Each row has a class, written after it.
[-10.0   2.0   8.3   3.2   2.6 -15.7   0.2  -0.6  -3.1   5.0   0.6  -7.5
 -20.9  13.2 -10.1  -1.7  -3.8  -0.8  -3.1  -2.0   2.4  -6.9   8.0  15.0
   1.9   2.7  -0.5]
H
[  3.0  -3.3  25.2  -3.4   3.3  -2.5   0.6  -1.3   1.6  -1.6   5.7   1.8
 -26.8   5.7  -7.8  -4.0  -3.3  13.2  -4.2  -7.4  22.9  -6.6   5.4  17.5
  -3.9  -0.2  -4.3]
H
[ -3.5  10.7  10.7   2.4   3.5  15.5  -2.2  -0.5 -18.5   2.7  12.3 -29.4
   3.1  -1.1   5.5   2.6  -8.1  -3.1   6.8  27.3  -2.1   3.6   4.9   0.0
 -19.5   3.0 -10.2]
Q
[ 2.7 14.5 11.3  4.9  0.4 14.0 -7.5  8.1 -6.9 -3.2  4.0 -7.9 13.2 -1.3
 10.3  3.3 -5.4 -0.5 -2.6 10.0  5.6 -5.2 -5.5 -8.7 -3.1 -4.1  0.6]
Q
[ -3.1   7.9   1.7   3.9  -4.5   6.5   8.6   5.6 -17.8   9.9   4.8 -35.8
   2.5  -3.8  15.2   8.8  -6.9  -6.6  12.2  15.0  -3.6   1.5  -8.3  -5.3
 -11.0   9.0  -3.9]
Q
[ 10.9   1.9   6.9   0.7   4.5  18.5   2.7  -4.6 -14.8  -2.2   8.6 -18.4
  -9.5  -6.6   2.0  -4.0  -4.0  16.1  10.2  11.8  21.6  -5.6  -4.9  -5.8
  -6.1  -6.2  -6.4]
Q
[-4.3  7.5 10.5 -6.3  1.9  0.3  1.3  3.6 -4.3  1.0 -1.0  9.3 -9.6  1.9
 -3.6 -6.2 -4.8  6.9  7.8 -0.4  8.3  8.6  5.1  2.9 -0.5 -4.6 -2.7]
H
[-18.3   9.8  -5.1   1.0   8.0  -3.1  12.9  -8.4 -11.7  12.6   0.2 -37.6
 -13.7   8.2   2.9  14.6 -10.9 -24.7  -5.0  21.3 -10.3   2.0  12.8   9.6
 -11.8   7.4 -15.0]
H
[-10.9   6.9  12.4  -5.7   5.1  -6.6   6.5   4.9  -9.1   3.2  -3.2 -12.8
 -24.1  13.8  -5.3   1.3 -13.6  -2.0   2.2   4.1  11.3   3.4  13.0  16.6
  -9.1   4.6  -3.1]
H
[ -2.8   8.2  21.5  -7.5   0.5  -9.8  -0.4  18.7  -3.7   0.8   0.7   8.3
 -13.3   7.7  -2.4  -0.7  -8.9   6.5   2.5 -10.8  12.8  -1.5  -0.1  -0.7
   9.2   0.6   6.8]
H
[  4.3   9.4   5.1   7.6   3.4  13.0   1.2  -1.6  -8.3  -0.2   3.8  -7.1
  -3.2  -5.5   7.8  -2.9  -4.3   7.9  11.6  10.2   8.9 -11.5   2.8   0.1
 -12.4   0.9  -6.7]
Q
[ 20.5  12.8  29.9   0.9   8.5  -2.7  -2.4  -0.8  -3.5 -10.6   7.5  12.6
  -7.6  -3.7   0.2  -9.1  -8.1  19.2   0.8 -12.5  11.1 -18.0  -5.7  -8.1
   3.8 -17.2   1.8]
Q
